Here is a tiny trained network, its code and every weight. The questions are about switching its units off for an input and a class, where a switched-off unit gives its printed mean instead of its output.

import numpy as np


def w(rows, s, z=0):
    codes = np.array(rows[::2]) - 128.0
    scale = np.full(codes.shape[1], s)
    scale[-1] = z or s
    return codes * scale


def f(y):
    return np.maximum(y, 0)


def log_softmax(a):
    a = a - a.max(-1, keepdims=True)
    return a - np.log(np.exp(a).sum(-1, keepdims=True))


def net(x, mask):
    res = np.array(x, float).reshape(1, 6) / 4 @ E
    y = f(res @ A[0][:, :-1].T + A[0][:, -1])
    res = res + np.where(mask, y, B[0][:, -1]) @ B[0][:, :-1]
    return log_softmax(res[-1] @ U[:, :-1].T + U[:, -1])


A, B = {}, {}
E = w([
[247,169,191],'x0',
[128,129,128],'x1',
[176,202,3],'x2',
[59,254,176],'x3',
[127,128,128],'x4',
[128,128,128],'x5',
],0.0094)
A[0] = w([
[155,66,116,6],'N1',
[167,49,78,27],'N2',
[85,175,178,132],'N3',
[227,184,173,52],'N4',
[62,125,113,63],'N5',
[152,159,91,116],'N6',
[85,116,88,72],'N7',
[96,112,202,155],'N8',
[55,107,81,102],'N9',
[168,103,127,64],'N10',
[123,168,53,116],'N11',
[145,152,65,144],'N12',
[98,84,85,96],'N13',
[106,148,156,181],'N14',
[139,138,98,169],'N15',
[91,132,118,65],'N16',
[85,112,103,57],'N17',
[105,190,128,24],'N18',
[92,77,167,160],'N19',
[135,178,56,99],'N20',
[108,167,138,7],'N21',
[63,144,85,87],'N22',
[172,171,157,35],'N23',
[155,167,98,181],'N24',
[186,111,146,92],'N25',
[100,157,125,120],'N26',
[154,125,84,161],'N27',
[130,51,170,190],'N28',
[72,202,162,71],'N29',
[194,153,161,95],'N30',
[124,155,99,133],'N31',
[115,111,178,194],'N32',
[81,249,152,82],'N33',
[131,151,105,153],'N34',
[120,88,180,168],'N35',
[158,119,64,150],'N36',
],0.02,0.0023)
B[0] = w([
[167,88,53,189],'N1',
[213,2,3,219],'N2',
[131,97,66,213],'N3',
[233,167,234,234],'N4',
[190,161,209,194],'N5',
[102,202,137,178],'N6',
[158,129,202,181],'N7',
[32,250,138,225],'N8',
[184,98,242,216],'N9',
[151,13,126,168],'N10',
[81,187,136,206],'N11',
[18,207,131,195],'N12',
[213,80,224,188],'N13',
[123,112,61,175],'N14',
[75,212,83,163],'N15',
[119,90,215,162],'N16',
[202,124,255,175],'N17',
[134,84,61,184],'N18',
[75,226,120,216],'N19',
[95,231,144,208],'N20',
[200,75,46,164],'N21',
[158,104,244,202],'N22',
[200,81,253,182],'N23',
[55,149,74,184],'N24',
[137,64,194,184],'N25',
[135,33,88,168],'N26',
[48,169,55,177],'N27',
[65,181,65,228],'N28',
[164,56,56,226],'N29',
[156,155,227,198],'N30',
[126,179,111,165],'N31',
[55,216,62,197],'N32',
[196,22,26,254],'N33',
[100,226,109,160],'N34',
[34,224,59,207],'N35',
[103,157,84,195],'N36',
],0.0065,0.014)
U = w([
[89,214,114,119],'0',
[170,70,76,252],'1',
[177,126,254,14],'2',
],0.02,0.003)

Each question gives the input, the list of numbers given to net, and the class t.
The units are the neurons (one row each of A and B). Each row of codes is followed by its name. A weight is (code - 128) times the scale printed after its matrix; where a second scale follows, it is the last column's (A, B and U).
mask holds one flag per neuron, in row order. A switched-off neuron (its flag False) gives its mean, the last column of its row in B, instead of its output. The means were averaged over made-up inputs and are rounded, as every weight is.
A unit's drop is (log p(t) with every unit on - log p(t) with that unit switched off) / (log p(t) with every unit on - log p(t) with every unit switched off).
The circuit of an input: a set's keep is (log p(t) with only the set's units on - log p(t) with every unit switched off) / (log p(t) with every unit on - log p(t) with every unit switched off). Starting from the 12 units with the biggest drops (on a tie, the unit counted first), units are removed one at a time, each time the one whose removal leaves the highest keep (on an exact tie, the one counted first), for as long as the keep stays at least 0.8.
circuit, biggest first: the units of the circuit, biggest drop first
unit that matters most: the unit with the biggest drop
top k neurons: the k neurons with the biggest drops, biggest first
drop when u is switched off: that unit's drop, to one decimal
input [8,-1,4,8,5,5], class 1: circuit, biggest first	[N33]
input [-8,6,-2,8,2,0], class 1: top 2 neurons	[N33, N29]
input [-1,3,5,-5,-3,2], class 0: top 3 neurons	[N33, N12, N20]
input [-5,0,5,-5,2,3], class 0: top 3 neurons	[N33, N12, N20]
input [-8,-2,-7,-2,3,-8], class 2: top 4 neurons	[N9, N13, N17, N5]
input [-6,6,-6,-6,-4,8], class 0: top 4 neurons	[N28, N19, N35, N33]
input [-8,-7,-5,-7,-2,1], class 2: top 3 neurons	[N9, N13, N17]
input [5,2,-5,3,2,-4], class 0: top 2 neurons	[N8, N32]
input [-3,-6,-7,8,-8,5], class 1: top 3 neurons	[N33, N29, N3]
input [8,5,6,-1,-6,3], class 2: top 2 neurons	[N4, N23]
input [-8,-6,6,8,5,2], class 1: top 3 neurons	[N33, N29, N18]
input [7,8,-3,8,-4,5], class 1: drop when N33 is switched off	0.6
input [6,6,1,8,8,4], class 1: drop when N33 is switched off	0.2
input [-7,-6,-6,4,-8,-4], class 2: drop when N5 is switched off	0.5
input [-8,7,-6,0,2,1], class 2: unit that matters most	N9
